Below are the code and all the weights of a small trained network. Each question names an input and a target symbol and asks about switching units off, where a switched-off unit gives its printed mean instead of its output.

import numpy as np


def w(rows, s, z=0):
    codes = np.array(rows[::2]) - 128.0
    scale = np.full(codes.shape[1], s)
    scale[-1] = z or s
    return codes * scale


def f(y):
    return np.maximum(y, 0)


def softmax(a):
    e = np.exp(a - a.max(-1, keepdims=True))
    return e / e.sum(-1, keepdims=True)


def log_softmax(a):
    a = a - a.max(-1, keepdims=True)
    return a - np.log(np.exp(a).sum(-1, keepdims=True))


def net(x, mask):
    ids = ['ΓΛΞΩαεζημστ'.index(c) for c in x.split()]
    T = len(ids)
    res = E[ids] + P[:T]
    u = 0
    for l in range(2):
        q, k, v = (res @ M[l].T for M in (Q, K, V))
        z = softmax(np.where(np.tri(T) > 0, q @ k.T / 3**0.5, -1e9)) @ v
        res = res + np.where(mask[u], z, O[l][:, -1]) @ O[l][:, :-1]
        u += 1
        y = f(res @ A[l][:, :-1].T + A[l][:, -1])
        res = res + np.where(mask[u : u + 8], y, B[l][:, -1]) @ B[l][:, :-1]
        u += 8
    return log_softmax(res[-1] @ U[:, :-1].T + U[:, -1])


Q, K, V, O, A, B = {}, {}, {}, {}, {}, {}
E = w([
[218,106,210,169,151,78,118,88],'Γ',
[141,126,231,104,218,95,156,184],'Λ',
[146,117,130,36,124,145,86,133],'Ξ',
[119,111,138,136,107,98,101,95],'Ω',
[111,151,215,143,166,138,115,57],'α',
[89,129,124,170,145,194,157,139],'ε',
[78,101,204,94,107,157,93,117],'ζ',
[121,147,139,117,72,98,58,132],'η',
[254,157,106,118,47,172,167,116],'μ',
[131,188,87,151,115,68,149,64],'σ',
[217,147,29,178,138,177,82,108],'τ',
],0.021)
P = w([
[50,73,47,197,49,170,116,24],'0',
[163,108,143,69,227,112,100,146],'1',
[190,135,144,86,198,148,95,136],'2',
[167,114,128,65,219,156,108,110],'3',
[149,78,124,25,223,152,141,79],'4',
[148,121,118,33,254,147,101,72],'5',
[199,104,155,103,208,210,181,59],'6',
[162,131,108,60,215,156,97,89],'7',
],0.0085)
Q[0] = w([
[135,38,127,144,120,95,11,130],'L0H1',
[148,171,118,83,127,137,144,91],'L0H1',
[145,89,161,118,179,202,119,111],'L0H1',
],0.011)
K[0] = w([
[145,12,117,200,86,196,94,205],'L0H1',
[89,140,95,105,127,207,145,66],'L0H1',
[162,77,139,61,121,184,48,1],'L0H1',
],0.0065)
V[0] = w([
[92,133,136,207,74,102,176,153],'L0H1',
[91,255,104,117,106,90,122,156],'L0H1',
[122,66,102,126,89,141,86,177],'L0H1',
],0.0085)
O[0] = w([
[33,117,97,189,97,153,215,94,3],'L0H1',
[29,102,59,164,108,116,101,209,8],'L0H1',
[130,161,83,96,142,254,36,71,94],'L0H1',
],0.0097,0.0054)
A[0] = w([
[159,127,151,82,147,173,82,39,218],'L0N1',
[136,47,175,195,147,64,62,5,151],'L0N2',
[110,113,165,95,163,179,153,202,251],'L0N3',
[158,19,81,193,46,166,3,68,160],'L0N4',
[22,134,172,221,194,106,200,144,168],'L0N5',
[36,82,239,126,63,202,124,93,65],'L0N6',
[159,195,107,130,110,120,135,92,95],'L0N7',
[68,84,216,167,139,156,110,113,205],'L0N8',
],0.0068,0.0023)
B[0] = w([
[158,138,145,197,136,165,122,51,254],'L0N1',
[95,50,163,135,88,158,127,162,212],'L0N2',
[143,109,43,147,141,130,123,79,161],'L0N3',
[99,97,98,156,125,125,179,2,165],'L0N4',
[77,194,97,60,135,131,64,181,144],'L0N5',
[83,127,153,240,200,92,107,160,147],'L0N6',
[87,94,122,161,157,88,164,143,151],'L0N7',
[157,115,135,149,84,97,60,193,159],'L0N8',
],0.0096,0.015)
Q[1] = w([
[203,182,75,65,222,210,213,66],'L1H1',
[76,53,167,233,49,36,70,52],'L1H1',
[64,255,22,118,174,77,207,96],'L1H1',
],0.005)
K[1] = w([
[224,96,127,160,164,197,56,106],'L1H1',
[55,117,56,148,2,78,192,105],'L1H1',
[168,103,60,94,141,74,143,192],'L1H1',
],0.0068)
V[1] = w([
[119,215,129,80,98,155,120,155],'L1H1',
[224,103,49,88,35,104,206,74],'L1H1',
[194,64,254,127,127,138,171,141],'L1H1',
],0.0086)
O[1] = w([
[106,137,145,65,31,97,81,93,6],'L1H1',
[11,134,174,163,209,94,85,141,148],'L1H1',
[136,207,178,84,126,197,155,153,184],'L1H1',
],0.011,0.021)
A[1] = w([
[179,130,109,61,131,221,121,31,252],'L1N1',
[69,138,146,132,200,158,140,61,111],'L1N2',
[254,124,110,65,110,173,140,99,39],'L1N3',
[126,161,188,63,178,110,142,175,27],'L1N4',
[111,84,132,128,168,128,142,241,129],'L1N5',
[82,93,50,197,148,17,141,146,113],'L1N6',
[132,180,121,175,188,162,183,171,56],'L1N7',
[123,115,68,205,175,181,170,132,112],'L1N8',
],0.0082,0.0035)
B[1] = w([
[113,182,112,241,105,219,178,205,231],'L1N1',
[32,143,152,125,83,98,131,199,244],'L1N2',
[137,147,142,111,48,26,122,98,224],'L1N3',
[55,98,75,115,54,223,86,67,183],'L1N4',
[126,66,21,8,28,159,158,200,168],'L1N5',
[129,110,168,179,192,141,77,255,197],'L1N6',
[35,49,58,137,140,8,194,34,253],'L1N7',
[157,101,104,95,144,148,138,95,245],'L1N8',
],0.0063,0.028)
U = w([
[98,132,127,101,156,134,196,134,48],'Γ',
[154,162,228,148,178,225,104,152,254],'Λ',
[110,149,243,132,168,52,113,31,170],'Ξ',
[147,104,44,82,247,58,155,45,140],'Ω',
[147,88,161,97,76,179,140,251,102],'α',
[88,98,81,119,54,33,128,81,130],'ε',
[183,142,96,149,189,134,174,137,72],'ζ',
[189,85,83,120,193,224,101,185,156],'η',
[66,98,161,139,52,114,91,139,32],'μ',
[132,61,148,113,118,108,80,103,151],'σ',
[143,133,56,81,180,62,194,253,165],'τ',
],0.006,0.0061)

Each question gives the input, a string of symbols that net reads in full, and the target symbol t.
The units are the heads (3 rows each of Q, K, V and O) and the neurons (one row each of A and B). Each row of codes is followed by its name. A weight is (code - 128) times the scale printed after its matrix; where a second scale follows, it is the last column's (O, A, B and U).
mask holds one flag per unit, layer by layer, with each layer's heads first. A switched-off unit (its flag False) gives its mean, the last column of its rows in O or B, instead of its output. The means were averaged over made-up inputs and are rounded, as every weight is.
A unit's drop is (log p(t) with every unit on - log p(t) with that unit switched off) / (log p(t) with every unit on - log p(t) with every unit switched off).
The circuit of an input: a set's keep is (log p(t) with only the set's units on - log p(t) with every unit switched off) / (log p(t) with every unit on - log p(t) with every unit switched off). Starting from the 12 units with the biggest drops (on a tie, the unit counted first), units are removed one at a time, each time the one whose removal leaves the highest keep (on an exact tie, the one counted first), for as long as the keep stays at least 0.8.
units of the circuit, in order: the units of the circuit, biggest drop first
unit that matters most: the unit with the biggest drop
k most important neurons: the k neurons with the biggest drops, biggest first
top k neurons in layer l: the k neurons of layer l with the biggest drops, biggest first
input Ω Ω Γ, target Ω: top 2 neurons in layer 0 => [L0N4 L0N6]
input Ξ Γ Λ, target Γ: units of the circuit, in order => [L1N7 L1H1 L1N4 L0N2]
input Ξ η η Ω Λ Γ η, target Ξ: units of the circuit, in order => [L0N4 L1H1 L1N1 L1N5]
input τ Ξ α μ μ μ α Ω, target τ: units of the circuit, in order => [L1H1 L0N4 L1N6 L1N5]
input Λ τ ε Γ α Γ, target Λ: unit that matters most => L0N2
input Ξ Ω Ξ ε τ Ω Ω, target Ξ: units of the circuit, in order => [L0N4 L1H1 L0H1 L1N5]
input ζ Ω Ξ Λ ζ, target ζ: 3 most important neurons => [L0N6 L1N1 L1N3]
input Ω Λ Ξ ζ, target Ω: units of the circuit, in order => [L1H1 L0N4 L0H1 L1N1]
input ζ α η Ξ Λ ζ μ Λ, target ζ: 3 most important neurons => [L1N1 L0N6 L1N2]
input ε μ ζ Γ Λ Γ, target ε: units of the circuit, in order => [L1H1 L0H1 L0N5]
input Γ Λ α, target Γ: 3 most important neurons => [L1N7 L0N2 L1N4]
input τ Λ Γ Γ ζ Ξ ε, target Λ: units of the circuit, in order => [L0H1 L1H1]
input Γ ζ Ω τ, target Ω: units of the circuit, in order => [L1H1 L0N4 L1N7]
input η α ζ η ε, target ζ: top 3 neurons in layer 1 => [L1N2 L1N1 L1N5]
input Γ Ω τ τ Λ, target Ω: units of the circuit, in order => [L1N1 L1N7 L0N4 L1H1]
input Γ μ Λ ε, target Γ: 3 most important neurons => [L1N7 L1N6 L0N1]
input σ μ α ζ α Γ ε, target Γ: 2 most important neurons => [L1N7 L1N1]
input τ σ ζ, target τ: units of the circuit, in order => [L0N4 L1H1 L1N6 L1N5]
input Λ μ Λ Γ Γ, target Λ: unit that matters most => L1N1
input Ω σ Ω α, target Ω: top 3 neurons in layer 1 => [L1N1 L1N7 L1N6]
input α Ω τ η Ξ ζ, target α: top 3 neurons in layer 1 => [L1N3 L1N1 L1N7]
input ε Λ ζ, target ε: units of the circuit, in order => [L0H1 L1H1 L0N5]
input σ Ω σ Ω, target σ: 2 most important neurons => [L0N5 L1N6]
input Ξ ζ ζ, target Ξ: 4 most important neurons => [L0N4 L1N1 L0N6 L0N1]
input η Γ ζ Γ Γ, target η: unit that matters most => L0N4
input Γ Ξ η, target Γ: 2 most important neurons => [L1N7 L0N2]
input η τ ζ, target η: 3 most important neurons => [L1N7 L1N6 L0N4]
input Γ ζ μ, target ζ: 4 most important neurons => [L1N1 L0N7 L0N6 L1N2]
input Λ ε Λ μ σ, target τ: top 2 neurons in layer 0 => [L0N1 L0N7]
input τ α Γ τ μ α, target τ: 4 most important neurons => [L0N4 L1N5 L1N6 L1N2]
